Here is a tiny trained network, its code and every weight. The questions are about switching its units off for an input and a target symbol, where a switched-off unit gives its printed mean instead of its output.

import numpy as np


def w(rows, s, z=0):
    codes = np.array(rows[::2]) - 128.0
    scale = np.full(codes.shape[1], s)
    scale[-1] = z or s
    return codes * scale


def softmax(a):
    e = np.exp(a - a.max(-1, keepdims=True))
    return e / e.sum(-1, keepdims=True)


def log_softmax(a):
    a = a - a.max(-1, keepdims=True)
    return a - np.log(np.exp(a).sum(-1, keepdims=True))


def net(x, mask):
    ids = ['ΓΔΦαβεζηθμπψ'.index(c) for c in x.split()]
    T = len(ids)
    res = E[ids] + P[:T]
    u = 0
    for l in range(2):
        r = res
        for j in range(3):
            rows = slice(2 * j, 2 * j + 2)
            q, k, v = (r @ M[l][rows].T for M in (Q, K, V))
            z = softmax(np.where(np.tri(T) > 0, q @ k.T / 2**0.5, -1e9)) @ v
            o = O[l][rows]
            res = res + np.where(mask[u + j], z, o[:, -1]) @ o[:, :-1]
        u += 3
    return log_softmax(res[-1] @ U[:, :-1].T + U[:, -1])


Q, K, V, O = {}, {}, {}, {}
E = w([
[114,77,152],'Γ',
[125,124,140],'Δ',
[126,107,193],'Φ',
[123,123,145],'α',
[255,138,160],'β',
[121,119,142],'ε',
[146,182,123],'ζ',
[114,121,102],'η',
[126,41,181],'θ',
[128,126,140],'μ',
[119,108,151],'π',
[144,137,148],'ψ',
],0.018)
P = w([
[180,174,79],'0',
[99,180,214],'1',
[108,179,220],'2',
[98,169,217],'3',
[95,172,218],'4',
[103,151,235],'5',
[95,170,221],'6',
[101,159,227],'7',
[98,88,254],'8',
],0.0058)
Q[0] = w([
[167,176,193],'L0H0',
[68,127,58],'L0H0',
[137,187,138],'L0H1',
[111,103,9],'L0H1',
[120,58,129],'L0H2',
[194,192,88],'L0H2',
],0.014)
K[0] = w([
[245,119,116],'L0H0',
[63,204,127],'L0H0',
[220,133,84],'L0H1',
[36,143,75],'L0H1',
[142,121,144],'L0H2',
[96,129,121],'L0H2',
],0.011)
V[0] = w([
[170,52,122],'L0H0',
[203,139,2],'L0H0',
[116,50,164],'L0H1',
[90,73,164],'L0H1',
[144,83,121],'L0H2',
[186,168,163],'L0H2',
],0.013)
O[0] = w([
[226,251,61,150],'L0H0',
[219,35,62,3],'L0H0',
[176,255,89,163],'L0H1',
[117,202,86,137],'L0H1',
[182,154,163,106],'L0H2',
[72,160,232,230],'L0H2',
],0.0069,0.0055)
Q[1] = w([
[63,139,175],'L1H0',
[84,151,111],'L1H0',
[135,218,203],'L1H1',
[224,125,129],'L1H1',
[85,98,83],'L1H2',
[166,162,2],'L1H2',
],0.012)
K[1] = w([
[77,172,172],'L1H0',
[129,170,132],'L1H0',
[252,98,125],'L1H1',
[117,135,187],'L1H1',
[118,161,184],'L1H2',
[49,110,152],'L1H2',
],0.015)
V[1] = w([
[129,188,202],'L1H0',
[44,112,150],'L1H0',
[253,101,106],'L1H1',
[112,192,15],'L1H1',
[33,162,195],'L1H2',
[200,243,208],'L1H2',
],0.0083)
O[1] = w([
[164,8,65,246],'L1H0',
[166,71,88,168],'L1H0',
[130,223,68,181],'L1H1',
[66,238,255,64],'L1H1',
[167,14,152,127],'L1H2',
[148,148,244,224],'L1H2',
],0.0083,0.012)
U = w([
[82,161,171,154],'Γ',
[115,130,134,111],'Δ',
[199,83,199,128],'Φ',
[122,127,140,126],'α',
[255,155,119,33],'β',
[114,130,143,117],'ε',
[189,83,56,116],'ζ',
[19,168,101,253],'η',
[125,180,202,87],'θ',
[119,129,133,137],'μ',
[114,133,150,120],'π',
[154,118,124,97],'ψ',
],0.0067,0.0053)

Each question gives the input, a string of symbols that net reads in full, and the target symbol t.
The units are the heads (2 rows each of Q, K, V and O). Each row of codes is followed by its name. A weight is (code - 128) times the scale printed after its matrix; where a second scale follows, it is the last column's (O and U).
mask holds one flag per head, layer by layer. A switched-off head (its flag False) gives its mean, the last column of its rows in O, instead of its output. The means were averaged over made-up inputs and are rounded, as every weight is.
A unit's drop is (log p(t) with every unit on - log p(t) with that unit switched off) / (log p(t) with every unit on - log p(t) with every unit switched off).
The circuit of an input: a set's keep is (log p(t) with only the set's units on - log p(t) with every unit switched off) / (log p(t) with every unit on - log p(t) with every unit switched off). Starting from all 6 units, units are removed one at a time, each time the one whose removal leaves the highest keep (on an exact tie, the one counted first), for as long as the keep stays at least 0.8.
units of the circuit, in order: the units of the circuit, biggest drop first
unit that matters most: the unit with the biggest drop
which heads matter: for each layer, one digit per head in row order, 1 if its drop is at least 0.15 and else 0, layers parted by /
drop of u: that unit's drop, to one decimal
input ζ Φ Φ Φ η, target ζ: which heads matter	110 / 111
input η ζ Φ η ψ, target η: unit that matters most	L0H0
input Φ η Φ ζ Φ Γ ζ η, target Φ: which heads matter	100 / 011
input ζ ζ ζ Φ ψ, target ζ: units of the circuit, in order	L0H1, L0H0, L1H2, L1H1
input η η ζ μ Γ θ η ζ, target η: units of the circuit, in order	L0H0, L1H2, L1H1
input η α η, target η: units of the circuit, in order	L0H0, L1H2, L1H1
input Φ Φ μ Φ Φ Φ, target Φ: which heads matter	000 / 111
input η ε θ Φ Φ, target η: units of the circuit, in order	L0H0, L1H2, L0H1
input Φ ζ Γ Φ Φ ζ π π ζ, target Φ: units of the circuit, in order	L1H2, L1H1
input Φ Φ Φ Φ Φ π ε, target Φ: which heads matter	000 / 111
input Φ Γ α ζ Φ Δ, target Φ: which heads matter	100 / 011
input η η Γ ζ Δ Φ μ, target η: which heads matter	101 / 011
input Φ Φ Φ Γ, target Φ: which heads matter	000 / 111
input Φ μ μ, target Φ: which heads matter	100 / 011
input θ Φ μ Δ Γ, target θ: unit that matters most	L0H1
input β α η, target η: units of the circuit, in order	L0H0, L1H1
input θ Φ θ, target θ: which heads matter	110 / 011
input ζ Γ π, target ζ: which heads matter	110 / 011
input η ζ Φ, target η: units of the circuit, in order	L1H2, L0H0, L0H2, L1H1
input θ Φ Φ Φ ψ, target θ: drop of L1H1	0.5
input ζ α θ, target ζ: drop of L0H1	1.3
input η η ζ Γ θ η Γ, target η: drop of L1H0	0.0
